Below are the code and all the weights of a small trained network. Each question names an input and a class and asks about switching units off, where a switched-off unit gives its printed mean instead of its output.

import numpy as np


def w(rows, s, z=0):
    codes = np.array(rows[::2]) - 128.0
    scale = np.full(codes.shape[1], s)
    scale[-1] = z or s
    return codes * scale


def f(y):
    return y / 2 * (1 + np.tanh(0.7978845608 * (y + 0.044715 * y**3)))


def log_softmax(a):
    a = a - a.max(-1, keepdims=True)
    return a - np.log(np.exp(a).sum(-1, keepdims=True))


def net(x, mask):
    res = np.array(x, float).reshape(1, 8) / 4 @ E
    y = f(res @ A[0][:, :-1].T + A[0][:, -1])
    res = res + np.where(mask, y, B[0][:, -1]) @ B[0][:, :-1]
    return log_softmax(res[-1] @ U[:, :-1].T + U[:, -1])


A, B = {}, {}
E = w([
[201,138,133,85],'x0',
[124,101,113,84],'x1',
[126,166,128,183],'x2',
[164,80,192,205],'x3',
[206,162,57,159],'x4',
[86,148,154,108],'x5',
[133,244,173,152],'x6',
[143,107,194,59],'x7',
],0.011)
A[0] = w([
[102,52,120,188,242],'N1',
[117,188,176,173,135],'N2',
[150,103,203,97,92],'N3',
[114,134,64,190,253],'N4',
[157,146,65,19,169],'N5',
[240,93,147,159,232],'N6',
[199,173,65,69,212],'N7',
[188,135,210,103,57],'N8',
[179,161,235,189,118],'N9',
[105,106,206,206,86],'N10',
[70,96,152,95,160],'N11',
[188,134,190,44,117],'N12',
[146,246,170,7,221],'N13',
[131,140,162,66,187],'N14',
],0.011,0.0045)
B[0] = w([
[201,115,141,2,209],'N1',
[126,182,215,226,184],'N2',
[67,110,137,77,171],'N3',
[208,196,99,90,219],'N4',
[125,83,52,155,211],'N5',
[172,79,177,158,220],'N6',
[127,122,121,199,225],'N7',
[114,102,178,110,168],'N8',
[107,151,194,122,199],'N9',
[111,165,114,78,176],'N10',
[125,106,52,122,182],'N11',
[106,114,158,142,193],'N12',
[90,114,128,178,251],'N13',
[79,93,135,160,177],'N14',
],0.0095,0.012)
U = w([
[118,254,167,181,142],'0',
[86,127,233,112,87],'1',
[251,79,147,110,190],'2',
[132,210,65,166,134],'3',
[112,76,116,43,242],'4',
[34,50,79,96,57],'5',
[126,42,177,97,2],'6',
[187,73,146,208,89],'7',
],0.0095,0.0071)

Each question gives the input, the list of numbers given to net, and the class t.
The units are the neurons (one row each of A and B). Each row of codes is followed by its name. A weight is (code - 128) times the scale printed after its matrix; where a second scale follows, it is the last column's (A, B and U).
mask holds one flag per neuron, in row order. A switched-off neuron (its flag False) gives its mean, the last column of its row in B, instead of its output. The means were averaged over made-up inputs and are rounded, as every weight is.
A unit's drop is (log p(t) with every unit on - log p(t) with that unit switched off) / (log p(t) with every unit on - log p(t) with every unit switched off).
The circuit of an input: a set's keep is (log p(t) with only the set's units on - log p(t) with every unit switched off) / (log p(t) with every unit on - log p(t) with every unit switched off). Starting from the 12 units with the biggest drops (on a tie, the unit counted first), units are removed one at a time, each time the one whose removal leaves the highest keep (on an exact tie, the one counted first), for as long as the keep stays at least 0.8.
circuit, biggest first: the units of the circuit, biggest drop first
most important unit: the unit with the biggest drop
k most important neurons: the k neurons with the biggest drops, biggest first
drop when u is switched off: that unit's drop, to one decimal
input [0,-1,-2,-2,5,1,3,8], class 7: circuit, biggest first	[N7, N5, N13]
input [-8,-3,8,3,-6,3,-4,1], class 4: circuit, biggest first	[N1, N10]
input [4,-6,0,1,7,2,-4,5], class 7: circuit, biggest first	[N1, N7]
input [4,-2,3,-2,6,-5,-3,2], class 7: circuit, biggest first	[N7]
input [-6,-6,-8,-6,3,-4,-6,-7], class 2: circuit, biggest first	[N1, N4]
input [8,-6,0,5,1,4,-1,-3], class 1: circuit, biggest first	[N9, N5]
input [3,-4,4,-4,5,7,-2,2], class 3: circuit, biggest first	[N6, N9, N1]
input [1,-3,-6,-6,5,5,7,7], class 5: circuit, biggest first	[N5, N4, N13]
input [4,3,3,-3,5,5,-5,3], class 7: circuit, biggest first	[N7, N1]
input [7,-7,-8,3,-3,-6,-7,3], class 6: circuit, biggest first	[N3, N4]
input [-1,8,6,8,-8,-2,0,-5], class 4: circuit, biggest first	[N1, N10]
input [6,0,3,-6,7,0,6,2], class 7: 3 most important neurons	[N5, N7, N13]
input [-4,-5,5,7,-7,-2,-7,-4], class 4: circuit, biggest first	[N10, N1]
input [-7,-3,1,2,-7,5,-2,-2], class 4: most important unit	N1
input [4,-7,3,6,-1,-4,-3,2], class 1: 3 most important neurons	[N9, N4, N5]
input [-5,5,5,-8,0,1,-4,-2], class 3: circuit, biggest first	[N4, N3]
input [8,-4,8,0,-1,8,4,3], class 1: 3 most important neurons	[N8, N4, N9]
input [-1,3,4,8,-6,-6,-6,8], class 4: 3 most important neurons	[N1, N10, N3]
input [-6,-7,5,5,1,-7,0,-8], class 0: 3 most important neurons	[N2, N10, N9]
input [-7,-7,7,6,8,-5,-3,-2], class 2: circuit, biggest first	[N1]
input [-7,7,7,1,1,0,-6,1], class 4: 3 most important neurons	[N6, N2, N7]
input [-2,-5,7,7,7,-6,4,-6], class 0: 2 most important neurons	[N2, N9]
input [-6,7,-1,-8,5,-3,-6,-5], class 3: drop when N4 is switched off	0.6
input [6,-3,-7,-6,-6,8,-1,-4], class 5: drop when N8 is switched off	0.0
input [8,5,4,-6,-2,-8,-1,0], class 7: drop when N3 is switched off	0.1
input [6,2,-4,-2,-2,-4,3,-3], class 7: drop when N7 is switched off	0.2
input [-4,-1,5,-3,-6,-7,-7,-5], class 4: most important neuron	[N6]
